Below is a small trained network, with its code and all its weights. Each question gives an input and a target symbol and asks what happens when units are switched off, that is, made to give their printed mean instead of their output.

import numpy as np


def w(rows, s, z=0):
    codes = np.array(rows[::2]) - 128.0
    scale = np.full(codes.shape[1], s)
    scale[-1] = z or s
    return codes * scale


def f(y):
    return np.maximum(y, 0)


def softmax(a):
    e = np.exp(a - a.max(-1, keepdims=True))
    return e / e.sum(-1, keepdims=True)


def log_softmax(a):
    a = a - a.max(-1, keepdims=True)
    return a - np.log(np.exp(a).sum(-1, keepdims=True))


def net(x, mask):
    ids = ['αγδζηθμξτφψω'.index(c) for c in x.split()]
    T = len(ids)
    res = E[ids] + P[:T]
    u = 0
    for l in range(2):
        r = res
        for j in range(2):
            rows = slice(3 * j, 3 * j + 3)
            q, k, v = (r @ M[l][rows].T for M in (Q, K, V))
            z = softmax(np.where(np.tri(T) > 0, q @ k.T / 3**0.5, -1e9)) @ v
            o = O[l][rows]
            res = res + np.where(mask[u + j], z, o[:, -1]) @ o[:, :-1]
        u += 2
        y = f(res @ A[l][:, :-1].T + A[l][:, -1])
        res = res + np.where(mask[u : u + 8], y, B[l][:, -1]) @ B[l][:, :-1]
        u += 8
    return log_softmax(res[-1] @ U[:, :-1].T + U[:, -1])


Q, K, V, O, A, B = {}, {}, {}, {}, {}, {}
E = w([
[215,150,149,149],'α',
[208,141,153,139],'γ',
[151,107,38,166],'δ',
[207,135,143,148],'ζ',
[116,200,45,179],'η',
[132,115,85,33],'θ',
[193,118,149,134],'μ',
[37,73,103,88],'ξ',
[104,2,135,192],'τ',
[196,80,175,82],'φ',
[190,123,137,145],'ψ',
[88,166,77,99],'ω',
],0.0081)
P = w([
[155,121,194,178],'0',
[157,112,162,156],'1',
[155,101,136,147],'2',
[160,121,113,125],'3',
[160,126,92,104],'4',
[161,131,77,88],'5',
[160,143,62,76],'6',
[162,157,43,65],'7',
[164,164,29,57],'8',
[173,187,12,39],'9',
[134,186,8,51],'10',
[140,200,3,29],'11',
],0.0042)
Q[0] = w([
[187,144,209,150],'0.h1',
[68,122,106,101],'0.h1',
[103,135,214,135],'0.h1',
[40,115,236,54],'0.h2',
[5,218,223,156],'0.h2',
[216,67,52,87],'0.h2',
],0.014)
K[0] = w([
[123,124,205,133],'0.h1',
[145,143,90,137],'0.h1',
[145,162,154,171],'0.h1',
[132,93,158,82],'0.h2',
[134,88,253,162],'0.h2',
[124,182,10,86],'0.h2',
],0.02)
V[0] = w([
[160,198,242,137],'0.h1',
[122,254,114,40],'0.h1',
[133,164,63,128],'0.h1',
[143,113,204,110],'0.h2',
[140,105,184,119],'0.h2',
[103,154,69,135],'0.h2',
],0.0059)
O[0] = w([
[132,87,254,204,46],'0.h1',
[185,3,98,87,156],'0.h1',
[121,68,71,117,182],'0.h1',
[68,188,161,109,3],'0.h2',
[76,185,156,110,29],'0.h2',
[169,65,101,147,225],'0.h2',
],0.0051,0.0015)
A[0] = w([
[61,86,193,110,108],'0.n1',
[83,98,121,110,11],'0.n2',
[115,103,210,2,111],'0.n3',
[180,42,168,129,148],'0.n4',
[14,42,125,143,154],'0.n5',
[202,111,159,197,33],'0.n6',
[83,133,169,149,7],'0.n7',
[233,121,175,134,93],'0.n8',
],0.0088,0.002)
B[0] = w([
[31,54,171,141,138],'0.n1',
[67,123,151,81,135],'0.n2',
[136,11,118,164,198],'0.n3',
[209,114,132,100,236],'0.n4',
[213,226,139,26,173],'0.n5',
[149,86,154,254,196],'0.n6',
[30,125,128,71,129],'0.n7',
[139,196,174,2,254],'0.n8',
],0.0099,0.0023)
Q[1] = w([
[110,90,150,166],'1.h1',
[119,153,101,112],'1.h1',
[137,144,119,118],'1.h1',
[55,93,120,183],'1.h2',
[66,134,146,156],'1.h2',
[251,190,80,104],'1.h2',
],0.031)
K[1] = w([
[93,115,174,173],'1.h1',
[164,138,112,125],'1.h1',
[146,141,105,102],'1.h1',
[155,121,205,192],'1.h2',
[143,156,172,138],'1.h2',
[108,150,5,100],'1.h2',
],0.024)
V[1] = w([
[139,47,192,84],'1.h1',
[175,254,199,94],'1.h1',
[90,108,155,37],'1.h1',
[73,150,128,96],'1.h2',
[109,215,160,44],'1.h2',
[74,164,77,243],'1.h2',
],0.016)
O[1] = w([
[85,209,89,167,224],'1.h1',
[50,34,9,111,169],'1.h1',
[101,147,118,246,158],'1.h1',
[107,170,169,86,90],'1.h2',
[16,157,146,69,65],'1.h2',
[187,225,68,113,2],'1.h2',
],0.012,0.0057)
A[1] = w([
[172,58,146,196,205],'1.n1',
[94,130,148,109,254],'1.n2',
[82,77,221,56,82],'1.n3',
[66,124,158,166,167],'1.n4',
[1,129,191,116,76],'1.n5',
[201,68,132,196,66],'1.n6',
[75,166,82,123,84],'1.n7',
[157,72,234,72,86],'1.n8',
],0.0067,0.0063)
B[1] = w([
[146,134,248,76,254],'1.n1',
[56,206,235,30,199],'1.n2',
[139,136,70,214,166],'1.n3',
[103,138,101,171,190],'1.n4',
[217,122,62,183,192],'1.n5',
[61,66,56,210,204],'1.n6',
[154,125,98,93,149],'1.n7',
[191,117,91,90,154],'1.n8',
],0.014,0.0093)
U = w([
[101,93,82,109,38],'α',
[109,118,101,126,29],'γ',
[246,70,111,181,65],'δ',
[107,85,90,102,119],'ζ',
[247,205,92,90,210],'η',
[97,121,226,104,239],'θ',
[114,104,98,109,104],'μ',
[87,216,111,217,122],'ξ',
[106,203,129,171,64],'τ',
[138,201,205,206,171],'φ',
[115,120,110,99,55],'ψ',
[98,254,140,21,253],'ω',
],0.0043,0.0034)

Each question gives the input, a string of symbols that net reads in full, and the target symbol t.
The units are the heads (3 rows each of Q, K, V and O) and the neurons (one row each of A and B). Each row of codes is followed by its name. A weight is (code - 128) times the scale printed after its matrix; where a second scale follows, it is the last column's (O, A, B and U).
mask holds one flag per unit, layer by layer, with each layer's heads first. A switched-off unit (its flag False) gives its mean, the last column of its rows in O or B, instead of its output. The means were averaged over made-up inputs and are rounded, as every weight is.
A unit's drop is (log p(t) with every unit on - log p(t) with that unit switched off) / (log p(t) with every unit on - log p(t) with every unit switched off).
The circuit of an input: a set's keep is (log p(t) with only the set's units on - log p(t) with every unit switched off) / (log p(t) with every unit on - log p(t) with every unit switched off). Starting from the 12 units with the biggest drops (on a tie, the unit counted first), units are removed one at a time, each time the one whose removal leaves the highest keep (on an exact tie, the one counted first), for as long as the keep stays at least 0.8.
units of the circuit, in order: the units of the circuit, biggest drop first
k most important neurons: the k neurons with the biggest drops, biggest first
top k neurons in layer l: the k neurons of layer l with the biggest drops, biggest first
which heads matter: for each layer, one digit per head in row order, 1 if its drop is at least 0.15 and else 0, layers parted by /
input η μ φ, target δ: 4 most important neurons	[1.n2 0.n8 1.n6 0.n6]
input α α ψ φ δ τ μ α τ, target δ: units of the circuit, in order	[1.h2 1.n2]
input τ ξ τ ζ ω γ δ α α α ω μ, target ω: units of the circuit, in order	[1.h2 1.n2]
input α ψ θ δ ζ θ θ α, target θ: which heads matter	00 / 01
input α θ θ ζ ξ ζ ζ δ α μ, target δ: which heads matter	01 / 01
input τ ξ δ θ α τ θ, target θ: top 4 neurons in layer 0	[0.n8 0.n3 0.n5 0.n6]
input α α ξ θ ζ η δ ψ φ ξ ζ, target ξ: units of the circuit, in order	[0.n5 1.h2 1.n3 1.n1]
input φ μ ω δ μ γ γ ξ τ ζ, target ξ: top 2 neurons in layer 1	[1.n3 1.n5]
input δ ζ θ η γ ζ φ ζ, target η: top neuron in layer 1	[1.n6]
input τ ζ γ α ξ η θ γ, target θ: which heads matter	10 / 01
input θ μ θ θ α δ ζ, target δ: 2 most important neurons	[0.n8 1.n2]
input η η ω η θ θ, target δ: which heads matter	10 / 11
input ψ η α ψ, target η: units of the circuit, in order	[1.h2 0.n8]
input ζ ξ τ, target ξ: top 2 neurons in layer 1	[1.n3 1.n5]
input η ψ η ω τ ζ α α θ τ, target θ: top 2 neurons in layer 0	[0.n8 0.n6]
input θ θ τ μ δ μ τ μ ω ζ μ δ, target δ: units of the circuit, in order	[1.h2 0.n8 0.h2]
input θ τ α θ α ζ, target θ: units of the circuit, in order	[1.h2]
input ξ ω θ θ η φ ξ ξ τ τ ψ, target ξ: 2 most important neurons	[0.n5 1.n3]
input α θ φ τ θ μ θ τ δ φ ξ α, target ξ: 2 most important neurons	[0.n5 1.n3]
input φ ζ ψ ω θ γ θ ω δ ψ τ α, target δ: units of the circuit, in order	[1.h2 0.h1 0.h2]
